Each name stands for a flat space through zero: a line, a plane or more. A row that begins with a name and a colon came from that space; any other row is followed by the name of the space it lies nearest, among the names in its block.
birunidur: [-260   68   88   27   81   -3 -207  175  278  -22  -96   34  -18  299
 -181 -252  -99   44   26 -280 -122  -43 -307  -82]
gukekvitiz: [-198  -24   65 -128  299  -52 -136   10  272  -65 -147 -138  -23  221
  -66   16 -206  140   39 -118   30  -96 -140  232]
lufvuv: [  51  266  -73   96  -38  111   50    8 -204 -180 -161  -67 -164 -132
 -157  170 -179 -210    1  294   36  107   23  112]
riratemir: [-107 -249  153  -46 -370  -20  -83 -147  123   55  186  -17   25  317
 -105  -40   38  194 -150 -299  -21 -113  210  -21]
ziremegi: [ -44 -220  111  -16  -94 -123    2    9   70  151  135   40  182   54
   89  -45  200  207  -77 -172 -159 -120  236 -228]
birunidur: [ -56   93   27  164   32   33  -78   10    5  -35   -5  -39 -148 -187
 -111   66  -18 -112   35  -15  -66  101  -86  -30]
riratemir: [ 149   41  -82  -56   65   34   46 -154  -89  -42  -13  -92    5 -114
  108   89   16  -18   -1   52  223   10   78  135]
lufvuv: [ -65   70   13  -50  355  -97  -50  313  114   62 -191  -42  138  -42
   12   20  -37  208   52  100 -294 -148   35   20]
riratemir: [ 286  154 -232  -38  -90  179  174 -203 -292  -89  -29 -187  101 -235
  202  175   82 -233  -26    2  143  139   26   73]
ziremegi: [ -94 -190   33  -83  117 -162   82  313   81  187   11   75  203   80
  161 -101  100  235   42   46 -343 -155  106 -198]
gukekvitiz: [  16   92  -51  178 -106   51  -92 -159 -116 -194  -46 -127 -217  -39
   18  -35  -37 -142  116 -140   91   84  -12  -49]
lufvuv: [ -88 -306   60  -98 -553   84   -6 -272   83  -12  260   88   67  532
   14 -219   34  -61  -92 -473   29   20 -148  -93]
ziremegi: [ -21  127 -130   54  260   40    6  -60  -38 -179 -131  -52 -316 -115
   47    7 -221 -273  243  159  243  197 -378  199]
lufvuv: [  17 -210 -174 -169 -378  108  421  481 -109  417  310  219  312   67
  212 -202  235  -79  -99  120 -375   67 -184 -314]
gukekvitiz: [  12  197 -133  -74 -147  146  129  223  -86   18  -98   47  103  119
  -96  -77  -58 -158  -72   67  -80   92 -204  -38]
riratemir: [ 111   13 -133   -5 -662  261  179  -95 -222   11  206   66  179  204
   41 -158  160 -305 -166 -267  -63  153 -137 -266]
gukekvitiz: [ 108   84 -276 -148 -182  141  146 -192 -203 -193 -174 -342   27  195
  207   34  -84 -155   51 -261  206  121  -45  105]
futibleve: [ -76  -85   84  -46 -361  140  -17 -113   98   52  219   80   54  249
 -159  -81   15  -65 -197 -196   43    9 -106   -9]
ziremegi: [ -39   61  -21  -45   38   69  -17  -10   62    1  -37 -165  112    9
   -3   61   12    9  -79 -168  -40  -14  -18   18]
futibleve: [ -71 -245  141  -20 -327   13   49  -70   88  189  314  159  110   95
  -70  -26  155   18 -185 -135  -77    5   35 -151]
ziremegi: [  40 -111  168   88 -151  -38 -207 -411   19 -202   63   62  -93  155
  -68   14  -35   25    0 -169  100  -74  143   69]
lufvuv: [ 141   28 -170    0 -373  135  116 -255 -233 -119   14  -94 -153   37
   17   57  -35 -253   22 -133  250  243  -76   81]
ziremegi: [ 183 -133   28   68 -227  -17  -49 -562 -168 -233  103   55 -146   59
  121   14   21 -138   71 -116  343   63  114   45]
riratemir: [  68 -191  -97 -249 -315  106   91  -63  -18   -4  111  -71  289  486
  258 -206   43  119  -74 -270  -64 -198   58    5]
gukekvitiz: [  54  153  -94  -21   12  147   67  -21  -95  -89  -38 -128   81  -40
   65   51  -34 -131  -53   62    9   -9  -26   32]
futibleve: [ -24   14  -10  148  395 -192  -60 -169  -68 -205 -223 -143 -392 -308
   52  239 -180  -67  300  194  182  148   36  169]
riratemir: [  73  289 -149   37  467   18    5 -166 -111 -257 -292 -251 -190 -294
  102  191 -178 -200  167  202  358  122  -94  221]
gukekvitiz: [ -13  -32  134  -33  260  -83  -65 -185  101  -57  -28   58   29  -67
  -41  152  -57   30  -28  123   96  -49   40  131]
gukekvitiz: [  34 -247   66 -143  203 -171  120  118  102  274  141  190  238 -108
  175    3  188  198  -27  138  -93  -95   82  -80]
lufvuv: [ -74  -26   38   57   44   -2   60  472  121  331  209  356  164 -111
   -1 -292  213   -8  -25  128 -322  -15 -280 -332]
birunidur: [ -31   32   34   56   21  -36 -106 -133   35  -87  -15  -41 -117   66
   -3 -114   -4   36   27 -103  264  -37   59  -35]
birunidur: [ -40  -32  -22 -158 -118   45   30  237   72   93  -17    7  269  304
   18 -138   17  163  -96 -115 -277 -166   12  -49]
birunidur: [  54 -167  -32 -159  135 -124  132  127  -22  126  -31  -56  102  -54
  143  161    2  230   26  192 -127 -104  239  132]
lufvuv: [-109  226   71  122   -2   78 -171  105   53 -150 -158   21  -95   89
 -291   -6 -179  -75  -12   18 -186   -3 -126   44]
lufvuv: [  -7  257  -24  139  243   76  -90    1   33 -110  -69  191 -253 -174
 -156  -98 -137 -318  127  200  237  198 -481   89]
birunidur: [-116 -127  115    1 -104 -139 -105   67  103   84  -12 -161   55  140
  -44  -10   89  371  -85 -243 -107 -193  421 -121]
futibleve: [  27   72  144  103   29   50 -161  -58   64  -76   51  242  -17  -15
 -186  -17  -57  -81  -27  120 -123  -43 -134   68]
ziremegi: [  52  214  -94  127  -55   82  -79   82  -71  -47  -68  -57 -124  -82
  -57 -127   23  -67   48  -83   87   59  -68  -57]
birunidur: [  85   15  -75  -19 -531  113  104  -93 -185    0    8  -82  220  165
  -29   26  153  -84 -173 -361 -160  100  138 -231]
riratemir: [  33   76  129  170  589 -224  -95  275   97  151    1  369  -32 -443
   38 -130  137   95  152  456  -40  -89  -49 -168]
birunidur: [ -56 -175   24    4 -180  -25   99  105  -21  116  176   78   42   74
   96 -106   92   43  -20   32 -128  -54   80 -184]
birunidur: [-144   52  -14  104   17  -30  -90   52   55  -56  -87 -127 -158   44
  -37  -96  -37  -11   92 -196   28   57  -75 -105]
gukekvitiz: [  91  -39   51  166 -139 -106  -13  -91 -133   26   27  106  -93 -223
  -58   89  135  -27   34  -11  -40  127  164 -159]
lufvuv: [  -9   49  134  -24  560 -221 -240  191  218    4 -204  116  104   -1
   20 -114  -21  366  113  130 -116 -303  108   68]
futibleve: [ 114   99 -245   -9  218   35  221  264 -204    7  -68   40 -133 -228
  236  -51  -79 -185  234  445   25  106 -218   64]
riratemir: [ -39  202  -46   19  456  -15  -59   20   59 -118 -231 -109 -151 -209
  -48  144 -186  -98  129  174  125   87 -205  224]
gukekvitiz: [-150  -34  103 -119  381 -135  -36   79  235   47 -116  104  160   91
  -12  -23  -45   77    8   13  -51  -53 -175  -12]
ziremegi: [   2 -241  -42  -64 -356  -56  193   62 -117  185  174 -124  131   77
  189  -24  214  189 -103 -129  -64  -76  403 -252]
ziremegi: [ -68   12   69   98   -6   23 -157    7   35 -134  -17  -89  -69  102
  -19  -39  -89   86   43  -36 -179 -165  107   26]
lufvuv: [-126  -85  132 -101  280   -9 -160 -302  283 -122   56   60 -166  183
  -71  -35 -218  -31   31    6  416  -37 -286  340]
birunidur: [ -25   14   55   10 -165   31  -61   89   30   56   45  -67  110   97
  -69  -47   76  177 -138 -114 -124 -159  237  -88]
futibleve: [ 109  195   19  257   83  -12  -50 -106 -186 -125 -128    2 -127 -451
 -125  285   20 -217   63  128 -146  201   45  -52]
ziremegi: [ 162  -33  -23   50  -43    9   94 -157 -157  -28  104  225 -147 -191
   16   68  -12 -216   72  291  166  157 -107   89]
futibleve: [  68  188 -146   64 -271  193   60 -112 -195 -162  -27  -99  -43   65
   19  -77  -18 -275  -20 -111  130  127 -110  -88]
lufvuv: [ -12   67  -86 -123  -31  194  -37 -105   68 -106  -27 -243   80  184
   30   29 -112  -50  -63 -226   26  -41 -149  219]
futibleve: [ 197  227    5  303  -11  -51 -130 -377 -268 -271 -148  -13 -369 -378
 -131  182  -17 -205  122   95  353  214  179   22]
lufvuv: [ -62  -96  -46  -82 -197   96  140  134   18  124  150   75  111  137
   39 -100   35  -94  -63  -34 -139   43 -190  -91]
ziremegi: [  78  138    5   31   76    9 -113  -54  -24 -142 -111   75   17   83
   -7 -121  -37   -6   42   15   62  -81  -19    9]
gukekvitiz: [ 150  276 -118  127  105   73  -77 -106 -178 -227 -197 -132 -276 -217
  -67  118 -154 -139  128  162  219   99    3  229]
lufvuv: [  55   97 -272 -214  -18  243  179 -225 -144 -235 -158 -495  129  140
  259  212 -170 -214   -9 -191   83   66 -103  253]
gukekvitiz: [  37   41   30   85  136  -34  -35  106   -3   64   34   43  -12 -211
   14    5   73   62   16  142  -62  -59   85  -45]
futibleve: [-243   37  105   40 -111   93 -318 -341  197 -363 -161 -323 -274  422
 -266   73 -356  -20   22 -447   93  -10 -108  310]
ziremegi: [ -66 -128  242  126 -120 -119 -260 -253  130  -87   72  136 -125  156
 -180  -66    5  135  -16 -192   66  -89  151  -32]
riratemir: [-104  -50   16  -67  -20  -33    6  149   90   37  -25  119  -12  220
  -64 -135  -85   32   31   20  -55  -12 -149    1]
riratemir: [ -98   60  114   73  233   -3 -206 -241  167 -147  -24 -108 -131  -29
  -72   36  -87  -10    8 -112  232  -39  -54  120]
birunidur: [ 145 -187  -91  -55 -284   -8  235 -156 -235   72  151 -131  210  -62
  315   83  248   14  -81 -107  -16   -7  354 -235]
birunidur: [ 123   66 -109  131 -259  114  124 -136 -253  -71   63   10 -104 -188
   29   79   52 -317   28   26   29  237  -78 -102]
futibleve: [ -70  -61   13 -120 -228   74  -43  115  112   80   38 -112  194  309
  -46  -89   28  198 -145 -291 -199 -156   87   -7]
birunidur: [  30   20    0   33    5  -64  -59   10  -40  -28 -101 -127  -87  -53
  -45   98  -25  153   28   -9   -4  -43  238   77]
ziremegi: [ 237  291 -184  248  -19   59   95  417 -308  105   54  258 -113 -387
  115 -331  203 -126  134  436   16   22   -9 -321]
futibleve: [  97    4 -129  102 -390   68  127 -103 -260  -17   64 -138 -127 -106
   47   57   98 -135   -6 -108   94  174  160 -134]
riratemir: [ 100 -174   95   48 -139  -99  -56 -189  -41   11  144  118   48   32
  111  -87  167  126   -6  -91   47 -109  249 -139]
riratemir: [  -7 -208  -13 -106 -493   48  147  294  -31  241  219  187  258  325
   40 -240  162  131 -131  -99 -375 -112   71 -250]
futibleve: [  21  164   -5   79  141   90  -36  -73  -32 -161  -46  126 -107  -74
  -62   -6 -137 -268   71  203   66   89 -290   87]
futibleve: [ -94 -134  240   -6 -361   84 -189 -318  158 -110  201  137  130  446
 -166 -136   -2   23 -214 -309  -19 -165   35  -55]
gukekvitiz: [ 164  264   18  257  260  -24  -77   12 -164  -84 -112  106 -214 -546
 -138  207  -15 -145   99  405   -1  114   46   65]
gukekvitiz: [  29 -179  -12 -159  211  -61  138  181   92  218  151  204  138  -43
  181  -82   65   80   32  250  -39  -76 -132   43]
riratemir: [-203   44   23   -7   26   26  -75   25  125 -114 -134  -76 -104  213
 -154   -1 -206  -84   43 -130  -66   72 -239   77]
[ -36 -201   48  160   41 -223   29  -86  -26  127  114   23 -211 -305
  102   33  188   33  130  -54  156  155  136 -226]	futibleve
[ 397  259 -404  272 -732  252  252 -346 -749 -322  -24 -181 -369 -222
  174   13   65 -566  149  -15  377  425  110 -180]	birunidur
[ -71 -303   54  -14 -236  -62  143   55  -21  187  228  -29    5  -35
   63  121   95  113  -60   26 -198  -14  234  -85]	ziremegi
[ -54   79   74  -42  245   -6 -149   93  159  -84  -90  141   70  196
  -37 -176 -119   64   44   80  -71 -175 -172   79]	lufvuv
[  54  -93  -91  161 -531   18  143  -71 -298  -25  115  -15 -170   -5
   61  -44  108 -158   48  -93  -13  178  162 -278]	birunidur
[  16   20   73   98   71  -72   85   79  -32  173   92  164   36 -347
  -72  102  167  -56  -82  203  -16  102   62 -192]	riratemir
[ -69   49  115  -73  123   15 -115   -4  167  -11  -58  -43  236  124
  -82   35   -4  131 -146 -124 -146 -168   57   18]	ziremegi
[ -41  -97   36 -141 -223   69   19  173   82  120   81  -23  401  311
   53 -112  119  200 -188 -235 -404 -233  131 -154]	futibleve
[ 120  -32 -108  -73 -334   98  215   83 -170  145  121   40  158  -12
   49   14  138  -66 -127   19  -78   73   67 -113]	riratemir
[-164 -191  222   43   77 -138  -85  224  261  299  225  211   53  -71
 -121  -89  156  246  -95   27 -171 -124   63 -155]	lufvuv
[ -93  111  -18 -107  292   52  -32  303  188   82 -105    5  168   41
  -46  -40  -77   48  -12   38 -247  -75 -269   95]	futibleve
[   2  280  -52   26  265   83 -105   -4   53 -100 -165 -162 -103 -140
 -108   60 -113  -50    0   37  224   23 -104  188]	birunidur
[  80  187 -193   59   38  133   77   43 -164 -107  -69 -114 -175 -149
   79   -5  -93 -221  120  145  131  126 -171   90]	ziremegi
[ -40    5   45   41   49  -29 -167 -143   58 -182  -67  -28 -155  182
  -12 -109 -127   43  102  -81  141  -82  -10   98]	futibleve
[ 243  422 -287  -27  487  239  154  -82 -194 -215 -185   27  -65 -397
  153  105 -179 -562  166  448  313  269 -608  296]	ziremegi
[-209 -295  198   10   46 -231  -72   60  204  146   87   44  -11   86
  -24   -9   62  276    9 -112 -153 -105  186 -132]	birunidur
[ 121  -89 -138 -275   56   33  289  282  -32  229   88  253  475  133
  313 -219  170  -14  -48  154 -195  -83 -204 -171]	riratemir
[-152 -102  189   91 -259   22 -134   13  153  116  188  -30   20   61
 -219   24   88  151 -193 -231 -190  -89  178 -104]	lufvuv
[ 237   67    7  371 -365  -28  -44 -408 -369 -173   99  105 -377 -356
  -53   55  149 -253   88   34  333  247  249 -198]	futibleve
[ -71  -26  -41  -94  109  -28  -47 -149   87 -122 -162 -140 -130  140
  -37   94 -191  -37  104 -164  141  113 -186  244]	lufvuv
[ 109  -54  -93  -88   75  -95   34  -54  -96  -59 -134 -148   16   33
  187   47   -8  158  101  -19   67  -73  225   89]	birunidur
[ 170  218 -103   46 -112  195   13 -185 -180 -165  -15  -72  -75  -98
  -31   70  -59 -218  -45   91  214   71  -28  142]	ziremegi
[ -17   33  -47  -85  397  -18  -14   37   93  -35 -112 -128  -10 -100
  105   99 -117   38   99  117   28  -47 -108  228]	gukekvitiz

Rows lie near named flat spaces through zero. A row that begins with a name and a colon came from that space; any other row is followed by the name of its block's space that it lies nearest.
duk-zevef: [  53 -118 -146  -82 -341  259  303 -182   -3 -163  202 -284  -45 -146
  -65   28  -72    0  -48 -101  -37  -82  110  -24]
zalon-lek: [-228   69  265  328  315 -301 -366  116  277  128 -395   -3 -177  -78
  161  -47  -75  -35   99  -25  157  246   76 -186]
tuzo-gufi: [  61 -264   63   91  -73   11  -34  -32  198  -75  107  189   -7  119
   97   65  -67  123 -128   85  113  -79  124  -75]
tuzo-gufi: [ 107 -261  -46  156   -7 -110 -115  154   15  -81   81  176   41   98
   29   21   80  202 -308   53  238   43  210  -59]
kuv-zil: [ -36  -31   80   75  370  -95 -271  156   68   43 -214  244  116  199
    1   16  -39   20  -94   38  -56  -10  122 -181]
tuzo-gufi: [ -95 -204  162  226   25    3 -106   27   67   27  -75  315   72   63
   19  173   -7  -45 -115  106  -13  188   64 -196]
duk-zevef: [ -98 -138 -178   91 -135  -26  -16   47  -99 -117  -94   -4  117   12
  -30  208   46 -160 -221   13  168  267  207 -419]
duk-zevef: [-258  306  -74  -40  579  201 -323  -73  378  143 -124 -286  215  269
  -47  143 -250 -184  323 -160 -326   -7  324 -547]
tuzo-gufi: [  85 -232  -98  -77 -237   13  188 -166 -147  -43  226  257  235  185
  -45  321  137 -118 -207  174  121   79  198 -316]
tuzo-gufi: [-117  -62  141  251  159   98 -207   52  275   87   43  126  -64   83
  124   38 -112  138  178   28 -105   66   54  -80]
zalon-lek: [  21   35 -111  -12  146   36  -41   59 -105   38   38   78  119   74
  -60  119   -9   32  -81  -15 -114   36  189 -161]
kuv-zil: [ 123 -189  -85   88 -299 -177   47  227 -282 -120  127   74  -32  -57
   39   11  204  114 -333  125  298  239  -81  213]
tuzo-gufi: [ 275 -206 -124 -228 -527  292  517 -259 -326 -139  406  -57   49 -142
 -191  182   33  -35 -202  -10 -135  -55  -50  221]
kuv-zil: [ 115  -96  138  -76 -251 -123  215 -101 -187  -46  -55    8 -126 -127
  -14 -101  144  -77  -10   55  137   -9 -229  235]
tuzo-gufi: [ 100   32  -15    9  131 -188 -179   90   75   69   97  103  -77  140
  167   53  -44  162   38   71  118    5   45   41]
zalon-lek: [ -16 -294   80  267 -509  119  150  -13  -48  -58  355  -18 -109  -96
   90  153  145   49   -2  144  156  397 -144  147]
kuv-zil: [ 381 -352   74 -203 -428 -230  326 -146 -329 -143  159  214    8   23
  -55   72  229  -37 -388  178  333  -42 -112  258]
tuzo-gufi: [ -70  -60   90 -107  -19  106  125 -216  184  -64  -32  -87  155   26
  -80  122 -142 -198 -168    2  -91  -96  181 -206]
zalon-lek: [-202  313  212  -36  469 -306 -321   -3  321  200 -344   33  -96  214
  247 -170  -52  -88  473   85   60 -136  -82 -169]
kuv-zil: [  50 -356  -38   18 -402  110  194 -123  -28 -202  127   10   34   42
    0  158   45  -97 -174   88  166  105   50 -163]
zalon-lek: [ -13  -24  256  -98  390  -72 -133 -101  249   62 -238  240  127  258
   -2  -70  -89  -66   27   66 -109 -310   92 -154]
kuv-zil: [  -3 -112   35 -148 -192   67  191 -194   69  -81  105   49  168   73
  -33  161  -47 -166 -193  112    2  -77   64 -107]
kuv-zil: [ -11  -92   47   -6 -206   30  183 -119  -70   48  203  304  138   32
    4  183   86  -36 -106  182  -10   18   10  -40]
kuv-zil: [ -53  167   32  -67  207  -57   21  -42  -28   96 -103  -29  109  -28
  -99  -53   40  -56  -23  -44  -84  -91  134  -77]
duk-zevef: [  56   35  159  -29  315  -58 -124   47  100   64  -94  111   21   85
   -2  -40 -124   82  -73    0 -154 -145   81   72]
duk-zevef: [  11  349 -226 -400 -362  129  409 -343 -235   27  168 -380  -11 -229
  -87  191  -69 -337  214  -85 -154   16 -198   59]
tuzo-gufi: [ -18  -39   58  -55   96 -144 -134  -86  152   10 -186  204  126  130
  -24   45   -6 -166  -85   31  154  -92  -35 -151]
tuzo-gufi: [ 156 -154  -43 -158 -187  -29  216 -103 -167  -54  243  195  219   81
  -61  328  -10  -62 -439  158    3   38  207  -76]
tuzo-gufi: [  30   27  -77  -19  -61  104   87   49  -16  -77  -22  -61    9 -234
 -142 -151  -70   96 -249 -150  -73 -179  -11  232]
duk-zevef: [-141  -86   70  144   43   23  -61   69   51    7  -75  241  157   20
  -32   89    1  -39 -205   79  -41   79   92 -153]
duk-zevef: [-206  160  217   19  527 -149 -243   73  159  158 -312  239  233  204
  -10    9  -42 -119  -52   98 -161  -60  179 -274]
zalon-lek: [ 207   -2   92 -115   41  -35   37   79  -54   20  184  110  -21   47
   11 -110   -6  214 -115   70  -79 -194 -130  449]
duk-zevef: [ 166 -167 -291   89 -273  333  141   23 -161  -95  390 -133  -41 -106
 -113   69   29  232  -31 -155  -69   68   93   88]
zalon-lek: [ -30  108  161   96  295   99  -90   78   30  107 -139  -19 -167  -47
   11 -232  -50  156  321  -95 -280 -116  -74  145]
tuzo-gufi: [ -10    9  -72  -35 -107  166  149 -139  132  -53   92 -159  -19 -152
  -54  -24 -129   44  -51 -123  -73 -171  135   -8]
duk-zevef: [ 106  176 -179 -138  -25  -35   62   14 -252   48   29  -55  -31  -84
  -72  -29   77    0   88  -85  -17  -18 -120  130]
tuzo-gufi: [ -46   38  -85    8  144 -192 -150  215   78  -64 -154   92   93   28
   18 -208   46  123 -282   13  203 -184   96   17]
duk-zevef: [ 104 -203   31   74 -162   25   96   37 -167  -46  104  208   42  -57
  -59  143   28   49 -288   63  -16  118   30   77]
kuv-zil: [ 145 -152  124 -272  -52  -65  178 -176  -36  -83  -91  294  194  135
 -115  -31   44 -144 -264  118   33 -344  -73   57]
kuv-zil: [-185  538 -168 -134  505 -143 -260   25  214  175 -246 -313  -17   33
   61 -179 -112  -32  372 -188  -45 -196  149 -230]
kuv-zil: [  37 -155  186   54 -195  -49   61  -68 -164   32    3  227   69  -25
  -78  212  101 -207 -140  122   25  280 -230  102]
kuv-zil: [ -99   76  -82   72  205   14 -126   27   38   42 -141  -70   19   30
  -18   15  -21  -29  117  -96  -39   51  186 -300]
tuzo-gufi: [ -49 -228  135  231   89 -274 -244  259  -45  -46 -268  335  -49  154
  156  -37  133   42 -102  182  254  193  -26 -144]
zalon-lek: [ 247 -312 -296 -168 -404  302  402  -40 -338 -263  278   81  155  -44
 -217   27   86  116 -397  -29  -57 -212  128   51]
kuv-zil: [  -8  257   -9  -55 -114 -145  100   83 -171   56  -54 -145 -208 -262
   44 -303  133   72  177  -35   81  -63 -331  429]
duk-zevef: [-229  -64  191   94  184  -93 -194  -19  249  -27 -412  135  121   72
   -5   46 -102 -264 -123   34   42   45   49 -331]
zalon-lek: [   6  -14  260 -201  200  -69   43 -322  359   87   14  226  182  235
   48  162 -193 -125  -81  146  -89 -324  222 -203]
zalon-lek: [ 78 -91  25  86 145 -66 -92  76 -89  80  48 257  77 147 -23   6 156 121
 -14  62  38  10  85 -49]
zalon-lek: [  66  -23  -81   11  -72   69   20   24 -202   53  189  131  148   18
 -105  274   36  -51 -157   34  -99  234   -1    9]
kuv-zil: [ 127 -169 -178 -144 -393  123  216 -197   27 -203  217 -334  -39  -28
  -15  126  -61  -93  -88  -59  165   20   59  -56]
zalon-lek: [ 186 -154  -70  -59  -18  -11   35  100 -255  -64   22  283   88   56
  -80  115    8   62 -296   46  -57  -10   29   46]
tuzo-gufi: [  17  174  -59  -99  101 -156  -67  -72    2   92  -36  -97  -18   38
   32   59    8  -92  139  -31   92   34   18  -95]
zalon-lek: [  31  -67  -25  -73  -86   -5   95   31    6 -137  -73  -17  -32  -65
   12 -113  -67   48 -184   -3   30 -175   25   66]
duk-zevef: [ 266 -117   61  130 -144 -119   40  263 -217   -1  227  182 -239 -170
   69 -245  136  462 -158   46  100  -57 -208  671]
duk-zevef: [ -84  136  119  112  457 -257 -303  214  103   70 -472   51 -139   13
   53 -449   89  134  192  -94  114 -217  -35   15]
zalon-lek: [  -4  137   90  -57  241 -201 -117  -48   78  140 -141  174  -19  101
   77  -52   13   -8  171   42   43 -143   -8  -67]
kuv-zil: [ 259 -209  -90 -132 -407  133  318 -107 -250 -122  255  136  -15 -115
 -101   64   38   68 -213   14  -10 -109 -137  284]
duk-zevef: [  54  235  264 -136  231   26  133  -94   32  158  -13  -96 -115  -93
  -43 -368   28  138  285  -49 -264 -377 -155  434]
duk-zevef: [ 307  -16 -131 -270 -166   65  230 -117 -135  -81  225 -143  -98  -33
  -53 -112   -4  139   11  -82   -3 -293  -77  317]
zalon-lek: [ 174 -385   10    1 -165  251  188  -45 -152 -138  185  236  134  125
 -131  107   52   75 -228   68 -131  -64  104  -33]
[  -2   58  -84  -17    7   55  -17  -69   -7   68  126   -4  -13   80
   68  203  -65  -30  183   17  -79  112   63 -175]	duk-zevef
[ 138  207  216 -186  360 -129   80  -61  -41  179  -49  150    4  -20
  -51 -166  -43  144  -15    3 -248 -374   79  259]	kuv-zil
[-367  640 -147  -54  544  -94 -409  -47  375  214 -346 -613 -203   91
  246   -3 -277 -232  836 -214 -101  123  106 -541]	duk-zevef
[-216   83   66  180  180 -161 -235  109  314   -4 -346  -46 -130  -95
  113 -297  -39   57   89  -82  199 -126    7  -81]	tuzo-gufi
[  98 -324  180  -31 -248 -186  109 -130  142 -124   75  197   51  105
   96  115   10  -45 -359  215  303  -46   79  -18]	tuzo-gufi
[  37 -316   88  -66 -362 -173   80  -55  -68 -208 -115   92   75  109
   22  110  128 -291 -278  195  360  172 -195  -55]	kuv-zil
[  42   74 -117  -73   10  -32  -56   75   -8  -41  -13  -85  -25   -8
    9  -63  -35   35  -22  -53   48  -58  -64   94]	kuv-zil
[-155  241   86   42  192 -298 -242  135   34  126 -271   37  -97   28
  161  -92   51  -95  229   73  135  125 -214    5]	kuv-zil
[ -56  383 -257 -296  282  191  -75 -175  181  132  187 -251  162  238
    8  210 -228 -115  352  -92 -290 -144  175 -300]	duk-zevef
[-240  668   24   -9  531 -216 -336  137  113  349 -203 -183  -68  -53
   93 -154  -40  -26  471  -95 -146   44 -150   95]	zalon-lek
[ 323  -92 -117  -33 -395 -235  228   23 -420   30  391   95  -74 -130
  -21   31  343  189 -199   91  346  139 -115  411]	kuv-zil
